Below is a small trained network, with its code and all its weights. Each question gives an input and a class and asks what happens when units are switched off, that is, made to give their printed mean instead of their output.

import numpy as np


def w(rows, s, z=0):
    codes = np.array(rows[::2]) - 128.0
    scale = np.full(codes.shape[1], s)
    scale[-1] = z or s
    return codes * scale


def f(y):
    return y / 2 * (1 + np.tanh(0.7978845608 * (y + 0.044715 * y**3)))


def log_softmax(a):
    a = a - a.max(-1, keepdims=True)
    return a - np.log(np.exp(a).sum(-1, keepdims=True))


def net(x, mask):
    res = np.array(x, float).reshape(1, 5) / 4 @ E
    y = f(res @ A[0][:, :-1].T + A[0][:, -1])
    res = res + np.where(mask, y, B[0][:, -1]) @ B[0][:, :-1]
    return log_softmax(res[-1] @ U[:, :-1].T + U[:, -1])


A, B = {}, {}
E = w([
[126,217,152,140,103],'x0',
[187,137,157,2,88],'x1',
[194,87,169,162,89],'x2',
[167,180,228,137,177],'x3',
[143,225,58,179,126],'x4',
],0.0083)
A[0] = w([
[133,126,120,155,158,233],'n1',
[130,128,108,171,117,107],'n2',
[146,127,78,77,90,77],'n3',
[122,69,157,130,110,211],'n4',
[132,87,159,110,150,67],'n5',
[170,143,126,129,134,103],'n6',
[133,106,141,179,150,24],'n7',
[105,118,133,143,130,143],'n8',
[149,120,87,113,125,255],'n9',
[176,242,169,166,151,144],'n10',
[134,169,140,70,131,154],'n11',
[149,188,145,82,114,73],'n12',
[134,121,129,249,150,136],'n13',
[134,118,127,181,135,86],'n14',
[132,130,125,147,136,80],'n15',
[136,127,103,174,120,156],'n16',
[119,167,145,84,99,167],'n17',
[161,128,92,89,89,12],'n18',
[170,217,142,149,146,178],'n19',
[114,131,128,180,115,147],'n20',
[109,151,148,110,143,179],'n21',
[119,131,120,144,98,26],'n22',
[230,94,177,126,97,87],'n23',
[138,134,108,171,131,167],'n24',
[139,58,205,105,86,113],'n25',
[150,121,153,125,79,55],'n26',
[121,159,149,112,133,141],'n27',
[127,167,118,134,100,98],'n28',
[153,138,72,188,53,135],'n29',
[130,161,136,64,124,58],'n30',
[144,160,156,85,132,70],'n31',
[129,167,148,140,101,149],'n32',
[190,117,130,112,134,83],'n33',
[126,120,114,168,92,9],'n34',
[128,94,146,112,169,118],'n35',
[208,102,151,124,101,86],'n36',
[135,147,90,59,87,168],'n37',
[139,79,194,119,85,180],'n38',
],0.02,0.002)
B[0] = w([
[97,113,141,136,91,159],'n1',
[111,123,148,178,137,166],'n2',
[50,111,96,65,126,182],'n3',
[150,155,161,78,101,175],'n4',
[144,165,115,63,140,162],'n5',
[144,140,132,142,121,143],'n6',
[106,61,124,106,122,159],'n7',
[146,126,113,137,116,141],'n8',
[73,136,151,121,118,162],'n9',
[143,151,235,56,200,250],'n10',
[155,97,157,168,77,183],'n11',
[217,96,115,153,132,187],'n12',
[64,7,200,199,102,233],'n13',
[111,74,153,153,125,164],'n14',
[114,118,135,137,128,135],'n15',
[111,124,155,190,134,173],'n16',
[175,69,115,144,140,176],'n17',
[82,113,67,124,121,167],'n18',
[171,159,207,100,170,220],'n19',
[127,99,144,174,142,172],'n20',
[148,153,144,156,102,151],'n21',
[135,137,129,138,160,136],'n22',
[93,187,58,126,20,196],'n23',
[113,127,160,179,125,171],'n24',
[153,182,189,46,166,207],'n25',
[136,160,126,109,106,149],'n26',
[150,150,150,159,115,153],'n27',
[152,117,115,100,177,160],'n28',
[112,168,129,149,254,210],'n29',
[134,60,140,165,111,178],'n30',
[161,141,117,191,89,172],'n31',
[162,121,134,124,174,161],'n32',
[113,164,112,160,97,154],'n33',
[126,122,156,178,150,152],'n34',
[129,162,100,71,115,155],'n35',
[115,188,86,155,56,174],'n36',
[67,55,76,77,121,197],'n37',
[143,172,169,63,137,189],'n38',
],0.031,0.015)
U = w([
[43,33,141,75,64,242],'0',
[93,42,125,207,44,143],'1',
[121,89,77,147,226,9],'2',
[83,214,81,59,82,54],'3',
[203,122,236,60,89,212],'4',
[56,146,254,144,215,136],'5',
],0.0073,0.0015)

Each question gives the input, the list of numbers given to net, and the class t.
The units are the neurons (one row each of A and B). Each row of codes is followed by its name. A weight is (code - 128) times the scale printed after its matrix; where a second scale follows, it is the last column's (A, B and U).
mask holds one flag per neuron, in row order. A switched-off neuron (its flag False) gives its mean, the last column of its row in B, instead of its output. The means were averaged over made-up inputs and are rounded, as every weight is.
A unit's drop is (log p(t) with every unit on - log p(t) with that unit switched off) / (log p(t) with every unit on - log p(t) with every unit switched off).
The circuit of an input: a set's keep is (log p(t) with only the set's units on - log p(t) with every unit switched off) / (log p(t) with every unit on - log p(t) with every unit switched off). Starting from the 12 units with the biggest drops (on a tie, the unit counted first), units are removed one at a time, each time the one whose removal leaves the highest keep (on an exact tie, the one counted first), for as long as the keep stays at least 0.8.
circuit, biggest first: the units of the circuit, biggest drop first
unit that matters most: the unit with the biggest drop
top k neurons: the k neurons with the biggest drops, biggest first
drop when u is switched off: that unit's drop, to one decimal
input [-2,-4,6,-1,0], class 1: circuit, biggest first -> (n10)
input [-4,-8,-1,6,0], class 1: circuit, biggest first -> (n13 n29)
input [0,-1,1,0,-1], class 4: top 3 neurons -> (n29 n37 n13)
input [-7,-8,-1,5,-6], class 0: top 2 neurons -> (n13 n10)
input [4,7,0,-4,5], class 0: top 3 neurons -> (n37 n3 n11)
input [7,5,7,4,-8], class 3: top 2 neurons -> (n23 n36)
input [-6,-4,2,6,-2], class 0: top 2 neurons -> (n10 n19)
input [6,8,5,-6,-1], class 3: top 3 neurons -> (n13 n23 n36)
input [-4,1,-3,-8,8], class 2: top 2 neurons -> (n29 n10)
input [-8,-6,6,4,0], class 1: top 2 neurons -> (n10 n13)
input [-2,-3,6,-1,2], class 1: top 3 neurons -> (n10 n19 n25)
input [1,-1,-4,-6,2], class 2: top 4 neurons -> (n10 n19 n13 n25)
input [-4,4,3,3,5], class 3: top 2 neurons -> (n23 n13)
input [0,-7,1,8,-8], class 4: unit that matters most -> n25
input [-2,-8,-5,-6,-8], class 0: drop when n10 is switched off -> 0.1
input [6,4,-5,-2,-5], class 1: drop when n10 is switched off -> 0.3
input [3,7,-5,-3,-1], class 1: drop when n10 is switched off -> 0.3
